Below are the code and all the weights of a small trained network. Each question names an input and a class and asks about switching units off, where a switched-off unit gives its printed mean instead of its output.

import numpy as np


def w(rows, s, z=0):
    codes = np.array(rows[::2]) - 128.0
    scale = np.full(codes.shape[1], s)
    scale[-1] = z or s
    return codes * scale


def norm(h):
    return h / np.sqrt((h * h).mean(-1, keepdims=True) + 1e-5)


def f(y):
    return y / 2 * (1 + np.tanh(0.7978845608 * (y + 0.044715 * y**3)))


def log_softmax(a):
    a = a - a.max(-1, keepdims=True)
    return a - np.log(np.exp(a).sum(-1, keepdims=True))


def net(x, mask):
    res = np.array(x, float).reshape(1, 3) / 4 @ E
    u = 0
    for l in range(4):
        y = f(norm(res) @ A[l][:, :-1].T + A[l][:, -1])
        res = res + np.where(mask[u : u + 4], y, B[l][:, -1]) @ B[l][:, :-1]
        u += 4
    return log_softmax(norm(res)[-1] @ U[:, :-1].T + U[:, -1])


A, B = {}, {}
E = w([
[140,105,127,192,75,217,226,185,185,164,72,3],'x0',
[84,169,159,91,77,38,244,62,220,118,180,111],'x1',
[62,155,138,237,178,208,113,124,173,158,214,161],'x2',
],0.0045)
A[0] = w([
[140,107,145,25,146,221,172,96,137,142,180,143,3],'0.n0',
[168,143,111,96,191,183,140,182,122,153,173,136,22],'0.n1',
[95,111,129,85,135,189,160,91,156,158,148,183,27],'0.n2',
[254,116,194,168,70,4,147,187,75,85,54,103,151],'0.n3',
],0.0025,0.005)
B[0] = w([
[158,108,115,113,52,77,134,255,120,47,62,144,50],'0.n0',
[79,117,110,76,121,89,162,182,145,108,64,137,63],'0.n1',
[141,169,96,111,95,137,133,186,158,110,96,112,62],'0.n2',
[116,169,131,157,145,155,121,152,132,165,152,151,252],'0.n3',
],0.0093,0.0021)
A[1] = w([
[172,46,101,26,134,84,115,144,164,68,40,92,89],'1.n0',
[250,146,123,38,74,80,121,132,127,174,40,128,2],'1.n1',
[109,115,116,4,71,63,128,199,88,101,105,99,222],'1.n2',
[170,188,150,63,131,69,146,145,46,169,36,68,92],'1.n3',
],0.0036,0.0013)
B[1] = w([
[148,192,110,235,160,225,157,195,146,240,76,254,111],'1.n0',
[134,208,145,211,171,215,137,177,202,157,151,157,220],'1.n1',
[89,156,128,132,162,194,135,91,184,127,195,186,166],'1.n2',
[85,102,167,230,187,197,156,145,164,121,193,127,249],'1.n3',
],0.0062,0.0014)
A[2] = w([
[95,166,153,88,123,59,184,49,205,172,133,68,26],'2.n0',
[174,95,150,92,141,126,73,13,92,190,222,28,5],'2.n1',
[179,124,124,119,195,182,80,163,79,170,81,81,85],'2.n2',
[51,157,132,254,156,189,129,111,122,177,208,133,92],'2.n3',
],0.004,0.0013)
B[2] = w([
[51,75,106,96,80,88,110,228,161,2,114,104,194],'2.n0',
[230,129,122,46,118,203,197,172,78,198,87,123,190],'2.n1',
[84,110,106,71,102,50,121,134,178,35,174,121,195],'2.n2',
[122,213,145,149,144,109,160,209,114,157,94,175,254],'2.n3',
],0.0059,0.0056)
A[3] = w([
[147,105,119,134,151,168,28,165,92,129,57,77,6],'3.n0',
[148,61,142,189,141,162,145,120,207,135,112,73,128],'3.n1',
[125,115,117,214,72,156,138,115,148,180,27,2,96],'3.n2',
[162,65,71,200,144,162,34,190,73,87,87,146,33],'3.n3',
],0.0048,0.002)
B[3] = w([
[91,116,102,49,106,45,210,175,183,91,138,61,194],'3.n0',
[78,196,185,71,137,69,76,34,82,75,233,247,190],'3.n1',
[228,64,69,91,196,106,5,24,77,154,109,187,248],'3.n2',
[44,127,177,160,2,98,235,78,249,69,129,64,251],'3.n3',
],0.0069,0.0027)
U = w([
[41,102,133,110,58,86,153,150,205,62,153,65,221],'0',
[172,112,117,109,151,112,53,8,51,144,152,175,179],'1',
[105,222,157,219,150,171,147,196,160,182,141,165,113],'2',
[197,104,109,85,110,163,148,240,59,159,68,80,9],'3',
],0.011,0.0014)

Each question gives the input, the list of numbers given to net, and the class t.
The units are the neurons (one row each of A and B). Each row of codes is followed by its name. A weight is (code - 128) times the scale printed after its matrix; where a second scale follows, it is the last column's (A, B and U).
mask holds one flag per neuron, layer by layer. A switched-off neuron (its flag False) gives its mean, the last column of its row in B, instead of its output. The means were averaged over made-up inputs and are rounded, as every weight is.
A unit's drop is (log p(t) with every unit on - log p(t) with that unit switched off) / (log p(t) with every unit on - log p(t) with every unit switched off).
The circuit of an input: a set's keep is (log p(t) with only the set's units on - log p(t) with every unit switched off) / (log p(t) with every unit on - log p(t) with every unit switched off). Starting from the 12 units with the biggest drops (on a tie, the unit counted first), units are removed one at a time, each time the one whose removal leaves the highest keep (on an exact tie, the one counted first), for as long as the keep stays at least 0.8.
circuit, biggest first: the units of the circuit, biggest drop first
most important unit: the unit with the biggest drop
top k neurons: the k neurons with the biggest drops, biggest first
top k neurons in layer l: the k neurons of layer l with the biggest drops, biggest first
drop when u is switched off: that unit's drop, to one decimal
input [7,-7,4], class 0: circuit, biggest first : 3.n3, 3.n0
input [8,-5,8], class 1: most important unit : 3.n2
input [-5,-1,-6], class 2: circuit, biggest first : 1.n1, 1.n0
input [5,-5,2], class 0: top 2 neurons : 3.n3, 3.n0
input [3,-8,-8], class 0: top 2 neurons : 3.n3, 2.n2
input [-3,1,-3], class 3: circuit, biggest first : 2.n1, 3.n1
input [3,-3,2], class 3: top 3 neurons in layer 2 : 2.n1, 2.n0, 2.n2
input [7,6,-4], class 1: top 2 neurons : 3.n2, 2.n2
input [-4,-4,1], class 0: top 3 neurons : 3.n2, 3.n3, 3.n0
input [5,1,4], class 1: top 2 neurons : 3.n2, 0.n3
input [6,3,-8], class 2: top 2 neurons : 1.n1, 1.n3
input [-1,-3,-3], class 3: top 2 neurons : 0.n3, 2.n1
input [5,-4,-3], class 1: top 2 neurons : 3.n2, 2.n0
input [6,-7,-6], class 0: circuit, biggest first : 3.n3
input [6,-2,-6], class 1: top 3 neurons : 3.n2, 0.n3, 3.n1
input [0,-2,3], class 3: top 2 neurons : 2.n1, 0.n3
input [-3,3,-2], class 3: top 2 neurons : 2.n1, 3.n3
input [8,6,7], class 1: top 3 neurons in layer 3 : 3.n2, 3.n1, 3.n3
input [8,3,-6], class 1: drop when 3.n2 is switched off : 0.6
input [2,0,-2], class 3: most important unit : 1.n1
input [6,-8,5], class 0: drop when 3.n3 is switched off : 0.4
input [-2,-6,5], class 0: drop when 3.n3 is switched off : 0.1
